Each row is followed by its class.
[ -5  -2   8 -10  29 -14 -20  23   4   4  10 -25 -18  22 -26 -23 -22  -7
  -7  29   0 -33  13   8  13  -6 -29  24 -33 -27  13  24 -28]
V
[ 21  20  40  -6  57  -2  28  21 -16 -34 -31 -14  10 -12  -1  -2   2  24
   8  19  25 -30  -1 -21 -22  -2   6   5 -18  22  18  12 -44]
U
[-50  17   1 -34  31 -41   4  43 -18 -29  14 -16   0  -4  36 -20  -2  -8
  17  23  43  35  29  -8 -24  -1 -23  10 -25   6   9  13 -22]
W
[-18  72 -34 -38 -16 -70  15  11 -18 -29  34 -26  -5 -26  28 -41 -22   5
  22 -12 -41 -18  -5  -1  36  12  20  -5 -61  24 -17   7 -22]
D
[-30 -15  -6   4 -28   1  -4  18 -34  43  -1  13  26  29   5 -37 -34 -16
 -19 -32  14 -30  50  -5 -30  -9 -40  13  -4 -17  11   2  -1]
V
[ -4  45 -33 -26 -24  10 -25  -8 -22  -2  19  -3  22   5  17  -6  -3   1
  25  -1  15  -1 -19  -4  10 -20  -5  22 -23  10 -10   7  12]
Z
[ -7   0 -26  -8 -30  60 -22  -6  22  -2  20  -6 -29  38 -16 -17 -28  -2
  -4 -10  -7 -65 -25  10 -10   0 -15 -15 -30 -23  -9  -4  11]
U
[-18  58  11  23  30 -10  15  15 -12  33   2  -3   3  27 -18 -36   8  -1
  -8  22 -14 -35   4   3  44   2  -3  32 -25   0 -37  14   1]
U
[-60  -4  18 -43 -21 -45 -35  -8  -2  49   0 -44 -50   8  -3  -1  16  -5
 -25  -3  14   6  -9 -14 -46  -3 -17 -17 -29  -3   0  34 -21]
S
[ -7 -63  50 -41  -1 -23  -5  40  16 -44   1   3 -26   5 -50 -21  10  -7
  -8  10 -15  -3 -34 -24  -5  10 -45  -8   2  -9  39 -11 -20]
P
[  2 -43  38 -40  12 -69   1  19 -29 -30  -1  44  39   0 -15 -14 -11  -4
  -7   9 -33  -1  -2 -13   1  -7 -31  -2  19  16  46 -17 -23]
E
[ 22  67  -8  -5   4  40  19 -18  14   2  21 -24 -18 -20   4 -43 -19  20
  -1  -5 -34 -56 -17  -2   2  22  16   1 -50 -23 -19  32  -2]
Z
[ 12  22  -8   5  40 -10  38   7  -9 -52  16 -15  -3 -18  17 -23 -23  10
  14  22  -4 -10   8  14  19   6  11  -7 -35  20  -9   2 -42]
G
[-21 -57 -35 -12  -9 -25  -5   6  -2  27   0  26  37 -25 -22  -7 -28 -28
 -10  -2 -28 -21 -10  10   5   7 -20  31   1   2   0   4  21]
W
[-21  27 -20 -34 -34 -79 -30 -21 -57 -18  32 -21   8  12  41 -55   1 -14
 -10  -3 -13  36 -28 -19  73 -25 -17   8 -38  10 -12 -12  25]
D
[ -9 -79  25 -29  15  12   2  -7   6 -10  -4  12 -10  23   4  21 -55  -1
  -7 -24  12   8 -43 -18 -30  -3 -23  12  -9 -15  32   5 -47]
Z
[-10 -44 -16  -6  -9 -32  -9  -4  21  -7  17 -10 -27 -10 -24  -5 -64 -19
  -3 -25 -27 -41  -8   5  16  -4  10 -13 -13  -1  16  -1 -12]
G
[  6 -78   9 -31 -13 -25  28  45 -10 -51   5  23  -3   1  14 -30 -86  -1
  -3   2   2 -38   0  -4   0  -9  -6  -1 -31  18  20  -8 -45]
U
[ 27 -40  -7   6  -8  29  -4 -17  25  -4 -13  16 -19  -2   9  25 -11  12
  -5  -8  14  12  10  13 -28   7  20 -21  20  10   9   0  -8]
V
[-17  61   4   4  16  24  13  14 -17  22   6   6  11  52 -12  11  -8   0
  -1  39  17  -6  54  13   5 -21  -3  30  11 -19   6  14   4]
P
[ -1  -2  56  -5  60 -11  36  50  -5 -13   8  23   4   9   3 -40 -32   5
 -27  25 -14 -41  13   5 -16  10 -39  12 -17 -11  19  16 -37]
C
[-22  36 -30  -7 -21 -14 -16  10 -17 -12   5   4  -9 -42  24 -19  47   2
  24 -41  -5  13  18   3  -4  10   9 -23  -3  31 -29  -8  24]
J
[  9  63   0 -19  15 -70  21  14 -49 -15 -13  -2  40 -38  25 -60   4  14
   3  22 -11  -2  34 -11  25   5  -1   3 -33  25 -11  15   2]
V
[  1  21   2   7  -5  32 -23  31  18  -1  43  15 -16  11  -8 -47  -1 -12
   2   2  -4 -17 -35  13  11   1 -28   6   6 -19   0  10   0]
C
[  9  17 -10 -12   7 -19  22   2 -15 -12  20 -12  24 -26  19   5 -22   8
   3  14   1  22 -34 -12   9  16  22  -7   3  -5   4 -11 -24]
T
[ -7  12  -2  23  26   7  19  11  30   4  20  20 -13  29  -1 -58 -38 -20
  -1 -33 -12  -7   6  16  31  22   3  19   0   1   8  11 -12]
Z
[ 18 -38  30 -38   0 -36   0 -11  -1 -35 -49  34   6   3   2  11 -16  15
 -21  11 -20  -3  16 -20 -14  17 -11 -18  14   4  20 -21  39]
C
[-22  -2 -26  16   0   3 -52 -16  -6  13  49   4   3 -37   3  15  51 -45
 -31 -20 -19  -9  49  34  42 -16 -16   4  34   0  14 -11  64]
Z
[  5  63  43  -9  28   2  50   0  13  56  20 -40   2  20 -23 -10  -6   0
 -34  30 -13 -32 -32   1  16   9  13  51 -28 -22  -9  48  -1]
U
[ -6  31  17  -7   3 -76 -13 -41  15  44  41 -39 -25  40  27 -18  -9 -21
 -34 -21 -28  27 -13  13  65  -7   6  19  -7  -9  -4   9  20]
E
[ 16 -28  19 -13  13 -53 -20  -4   2 -25  27  16 -19   6  -1   7   0   4
  -7 -26 -44  11 -10   3  47  12   3 -16  22   0  21 -32  -5]
V
[-30 -35  29  13  15  24   3 -17   7  15  -9  24   1   4 -11  17 -11 -23
 -48 -13  22  -1  34   3 -46 -20 -11  -4  27  14  21   5  30]
E
[ 31  59 -12  15 -19  16  10 -31   9   2  -7 -50 -24  11   7 -34  13   4
  -3   1  29 -11  29  11  -6   1  35  -9 -10   3   2  16  12]
S
[-13  -1 -41 -19 -39 -49  -4  -3 -54  -9  20  -2  24 -28   2  -8 -25  -7
   5   2 -39  -2  29  -1  57   2  21  16 -13 -31 -22 -24  28]
S
[-40   9 -16  -1  12   1  12  31  20  33  25  -1 -11  -1 -25 -13 -28 -30
  -2 -28 -16 -43  18  32 -10  -2 -18  17 -12  11  12  29 -35]
P
[ 28   1  -2  19  14  38  23  22  -1 -47 -13  25   2 -16 -12 -58 -21  13
 -12  38   3 -45  25  -2 -16   0  27 -14 -20   8  10   8  15]
D
[ -7  40  33 -17  15 -18  33  11  19  14  -3  -3 -20  55   2 -75 -33   8
 -21 -12 -30 -46  27  -5   1  33 -15  15 -45  -3   0  19  -1]
Z
[-13  38   5 -29 -36 -51  -4 -54  23  75  15 -47 -26  76  22 -28   9 -14
 -35 -33 -18  35 -33   7  24  22  -7   9 -12 -28 -10  15  51]
J
[-30  44  -4 -26 -12 -64  14  55   5  -8  58 -24  -6   1 -22 -37 -26 -21
  14  13 -49 -27 -21   3  89  26 -23  44 -36  -6 -27   1 -35]
U
[-29 -34  12 -18  15 -42 -16  38   0 -44   4   2 -11  -4 -41 -29 -10  -9
   9  10 -14  -6 -21 -12  21  21 -30  -6 -12  -4   8 -21 -25]
S
[  1  48 -69 -24   0 -44  18  24 -34 -34  29  -3  36 -31   9 -48 -52   2
  41  16 -14  -8 -17  13  39  11  36  10 -43  11 -22   6 -20]
V
[ -9 -51  -9 -25 -21 -22 -33  16 -14 -35  15   9   7  -7  -7 -27  -4  -7
   0  12  -7 -24 -23 -13   6 -11 -40  -7 -19  -1   5 -27  26]
W
[ -5  50  41  16  62   7  13  24  20  -7  35 -25 -33  31  -6 -59 -17 -24
 -11  -5  13 -21 -16  13  46 -14 -26  36 -24   5  17  38 -42]
U
[-14 -47  10 -24 -36 -30   2 -36  23  14  19   3 -27   4  27  18  12  -6
 -53 -14 -39  20 -25  13   3  29  -9 -34   4 -16 -21 -27  61]
C
[-11 -15  22 -28 -25 -32  38  15   9   8 -31  18 -13  38 -10 -54 -50   8
 -10  -6  -6 -44 -14 -15 -27  10  -1 -13 -36  37  -2  14 -26]
U
[-21  20   7  -1  -5 -13 -10   4  -8  41  47 -22 -27 -33 -18   2  -9 -17
 -17 -19 -15 -14 -34   0  28 -34  16  22  -4   5  -5  35 -11]
P
[  9  14  19 -10  -9  -5  10  22  16 -34 -18  -9 -16 -33  11 -22 -26  33
   2  32  18 -34   4 -37 -37  10   4 -27 -32  18 -13   5   3]
W
[  17   27  -35  -19  -27   -2   -7  -12  -32  -28   15   21   29   -1
   15   16 -114   12   48  -51  -19  -22   -5  -16   20  -12    7   -1
   10  -33   36  -14  -62]
S
[ -9   0   3   6 -24  21 -17 -47 -42  52  -4  19  19   5   4   6  23 -10
 -36  -3   8  -8 -25  -2   4 -45  -8   6   9  15 -13  13  36]
U
[ 27  12 -38  19 -23  13   6  -8  33   7  12  21  22 -50  10   6  11 -13
   6  -4 -12  14   6  31  17  12  29 -10  31  14   1  -8  38]
T
[-23 -63   5 -23 -33 -11  16  42  17 -21 -15  -4 -13 -44  -2   7  -7   5
  18 -21  37  -4  -7 -13 -82  10 -12 -32 -24  26   5   1 -49]
V
[   5 -100   -6  -32  -45  -33  -27   13   14   -9   14   17  -10   15
    0  -24  -47  -25  -20    2  -19   -9   14   15   12   -4  -40    1
    4    7   32   -4   -6]
G
[-28  18 -14 -28 -19  13  -3  11  23 -21  12 -22 -40  20  -8   0 -49  -3
  32 -33 -12 -55  -7  -2 -13  10 -33 -15 -40 -18   9   6 -70]
U
[-48  -6 -15  -8  -2 -29   6  37 -29  10  -6  -1   8   7 -34 -62 -53 -17
  -5 -13 -13 -61  21  -4   1   1 -26  28 -51  10 -16   9 -20]
S
[-32   8 -22 -27 -16 -40 -56   5 -18  13  24   8  -1   9 -12  16 -24 -18
  25 -14 -11  11   0  -2  44 -31 -21  23  -3 -32   9   3   4]
V
[ -1  44  30  -6  33 -21   0 -13 -35  -2  12 -12  14  30  -8 -44   7  -1
 -12   0  -8 -18 -25 -12  19 -23 -30  26 -26  24  -2   7 -19]
E
[-10  63   3 -23  -7 -30 -36 -31 -48  38 -12 -19 -12  23  11 -30  37   8
 -22  34  20  31  11 -15  21 -29   4  25 -17  28 -27  39  26]
V
[ -7 -40 -24 -18   9 -24   0 -23 -40   2 -11 -14  -2 -26  31  48 -16  -1
  -6 -11  -6   0  26   5  15 -13  27  16 -14   0  -9   2 -17]
U
[  5  43  -3  22  43 -11  20  15  12  -7  11   3 -11 -13 -20 -24  26  -4
  -2  12 -13 -12  -7  18  37  25  33   5  14  55 -15  12 -27]
U
[-28   4   9  -7  14 -38  17  46  -2 -27   9 -27 -15 -41  10 -43  -8  -2
  15 -19  -6 -55  49 -13 -31  12 -17 -18 -45 -22  13   0 -17]
W
[  6 -63 -38 -13 -53 -43 -18 -14   6 -13  10  21  17   5 -11   7 -47 -23
   3   9 -32  -6 -23   9  40  -6 -19 -10   7  -7  25 -21 -17]
D
[ -3  -7 -27 -11   4  -2   4   3  -3 -61 -11  -5  -3 -25   8   6 -54   4
  34 -17  -8 -21  31  -6   2   3  -1  -2 -31  -5  -4 -15 -32]
E
[-46  22  -6 -17  -1 -31 -31   9   0  18  26 -12 -33  48  14 -23  30  -3
   2   4   0  15  20  15   3  -6   3   1 -28 -10 -30  -6  31]
E
[  2  56  42  -6  63 -33 -11  13 -22 -20  17 -24   4 -16  -9 -14  38   1
  -6  23   7  17  -4 -11  38 -14 -13  24  -8  -5  13  15   6]
V
[-12  -4  28  -7   8 -63  24  -6  -9  20  -9   2  12  -7   3 -55  51 -12
 -40 -28 -18   3  -6  -3 -16  14   6 -14  -4  42  19   4  28]
D
[-13  67 -45 -10 -49 -20   0 -34 -17  29  35 -25  11  23  14  10 -18 -17
   3  24  -2  13 -25  14  73 -16  11  27 -16   0 -41   6  16]
U
[ -9  70 -26  -6 -12 -48  10 -13 -19  -7  31 -34 -18 -29  33 -26  -5  -8
  21 -10  12  35 -37  -5  31  -2  34 -11  -7   9 -19  18 -27]
C
[-10  23  -3 -18 -19 -29 -15   9   9  26  21 -28  -3  14  -8  36  34   7
  18  26  -7  -5 -12  13   5  -3  -2  -3 -14 -45 -12  -9  21]
J
[  1  45  -1  -5 -44 -75  -3   0 -19  15  36 -22  14 -32   4 -22  22  -7
  -5   3 -17   6 -17  -5  55  -7  -1  -1  -9  24 -23  -5  14]
V
[ -7  25 -13  -5 -41 -63   2 -17  -6  39  22 -44  -2  30  21 -45  12 -23
 -34 -13  -3  18   2   9  52   5   3  10  -4  21 -16  -6  44]
P
[ 34   4  10  -8   3 -19   2 -16  -2 -23  14 -27  -9  -4 -12 -59  33 -16
 -14  38  16   4 -30   0  18 -19   1   8  -5  21  22  21  16]
W
[ 33  14 -17   5   2  23  15  -8  12 -38 -17  -2 -27  30  30  -4 -51  11
  37  -8  20 -29  42  18   9 -21  24  -6 -25 -13  15   4 -30]
U
[-11 -58  -7 -39 -22  21 -20  -7  32   2  26  -3 -28  26 -10  25 -29   1
 -18   1 -25   3 -64   2  -1  19 -19   7 -21 -23 -12 -19   8]
T
[ 15 -25  15   3 -14  38  13  -6  29  20   3  -4 -27  68 -21 -41 -50   5
 -17   1 -16 -46   6   2 -29  19 -16 -10  -9 -47  23  10 -21]
G
[-45  54 -12 -15 -21 -63 -12  33 -64 -22  -4  18  19  -6 -10 -78  17   1
  -5  32 -30 -39  59 -12  45  -6 -47   2 -56  35 -54 -18  35]
V
